Below is a small trained network, with its code and all its weights. Each question gives an input and a class and asks what happens when units are switched off, that is, made to give their printed mean instead of their output.

import numpy as np


def w(rows, s, z=0):
    codes = np.array(rows[::2]) - 128.0
    scale = np.full(codes.shape[1], s)
    scale[-1] = z or s
    return codes * scale


def f(y):
    return y / 2 * (1 + np.tanh(0.7978845608 * (y + 0.044715 * y**3)))


def log_softmax(a):
    a = a - a.max(-1, keepdims=True)
    return a - np.log(np.exp(a).sum(-1, keepdims=True))


def net(x, mask):
    res = np.array(x, float).reshape(1, 2) / 4 @ E
    y = f(res @ A[0][:, :-1].T + A[0][:, -1])
    res = res + np.where(mask, y, B[0][:, -1]) @ B[0][:, :-1]
    return log_softmax(res[-1] @ U[:, :-1].T + U[:, -1])


A, B = {}, {}
E = w([
[145,64,164,134,95,93,80,92,181,233,86,130],'x0',
[130,105,109,148,177,101,23,97,116,97,104,1],'x1',
],0.015)
A[0] = w([
[109,128,170,60,107,158,187,146,187,141,166,156,131],'neuron 0',
[165,111,157,198,75,105,113,80,254,190,45,131,118],'neuron 1',
[109,185,127,114,117,211,102,158,139,52,151,111,100],'neuron 2',
[125,182,109,161,142,128,113,151,104,56,131,159,55],'neuron 3',
[124,147,120,186,191,139,55,85,53,95,155,106,155],'neuron 4',
[68,169,40,204,111,140,91,206,68,23,152,166,138],'neuron 5',
[191,76,98,140,140,88,70,111,112,86,132,77,65],'neuron 6',
[130,155,178,153,190,95,43,132,92,178,113,64,255],'neuron 7',
],0.0078,0.0099)
B[0] = w([
[190,142,85,150,107,144,133,200,140,125,71,206,197],'neuron 0',
[125,114,149,69,150,155,103,114,185,118,110,77,219],'neuron 1',
[131,116,158,81,119,202,111,166,136,119,121,106,187],'neuron 2',
[136,9,97,123,162,167,42,190,172,189,207,84,165],'neuron 3',
[169,148,101,139,119,136,112,126,136,132,62,164,214],'neuron 4',
[113,149,170,87,166,131,182,140,133,148,156,108,240],'neuron 5',
[177,99,88,153,133,181,68,192,180,107,143,139,180],'neuron 6',
[146,171,137,151,87,142,166,146,151,106,78,133,252],'neuron 7',
],0.015,0.014)
U = w([
[211,111,24,168,85,152,110,184,147,124,79,183,66],'0',
[119,72,168,68,161,163,111,129,203,165,133,56,99],'1',
[126,203,181,129,70,87,174,93,125,86,44,148,244],'2',
[2,121,81,160,98,88,71,73,75,165,158,93,90],'3',
[101,116,103,139,133,12,82,115,142,140,154,101,95],'4',
[102,54,81,153,146,94,138,29,108,122,113,109,87],'5',
[106,72,123,203,146,56,118,91,137,142,155,108,96],'6',
],0.0091,0.012)

Each question gives the input, the list of numbers given to net, and the class t.
The units are the neurons (one row each of A and B). Each row of codes is followed by its name. A weight is (code - 128) times the scale printed after its matrix; where a second scale follows, it is the last column's (A, B and U).
mask holds one flag per neuron, in row order. A switched-off neuron (its flag False) gives its mean, the last column of its row in B, instead of its output. The means were averaged over made-up inputs and are rounded, as every weight is.
A unit's drop is (log p(t) with every unit on - log p(t) with that unit switched off) / (log p(t) with every unit on - log p(t) with every unit switched off).
The circuit of an input: a set's keep is (log p(t) with only the set's units on - log p(t) with every unit switched off) / (log p(t) with every unit on - log p(t) with every unit switched off). Starting from all 8 units, units are removed one at a time, each time the one whose removal leaves the highest keep (on an exact tie, the one counted first), for as long as the keep stays at least 0.8.
circuit, biggest first: the units of the circuit, biggest drop first
unit that matters most: the unit with the biggest drop
top k neurons: the k neurons with the biggest drops, biggest first
drop of u: that unit's drop, to one decimal
input [-7,5], class 1: circuit, biggest first : (neuron 5)
input [-1,-1], class 2: top 2 neurons : (neuron 3; neuron 6)
input [7,-6], class 1: top 3 neurons : (neuron 1; neuron 7; neuron 4)
input [8,8], class 0: top 4 neurons : (neuron 7; neuron 6; neuron 5; neuron 4)
input [-5,3], class 1: top 3 neurons : (neuron 0; neuron 5; neuron 3)
input [2,4], class 0: top 2 neurons : (neuron 6; neuron 5)
input [-1,-3], class 2: top 4 neurons : (neuron 3; neuron 6; neuron 4; neuron 2)
input [0,2], class 2: top 2 neurons : (neuron 3; neuron 0)
input [-2,-2], class 2: top 2 neurons : (neuron 6; neuron 3)
input [1,-2], class 2: top 3 neurons : (neuron 3; neuron 6; neuron 4)
input [3,-1], class 2: top 4 neurons : (neuron 3; neuron 6; neuron 2; neuron 5)
input [-3,8], class 0: drop of neuron 6 : 0.4
input [0,-1], class 2: drop of neuron 3 : 0.4
input [2,8], class 0: drop of neuron 6 : 0.3
input [-4,0], class 1: unit that matters most : neuron 7
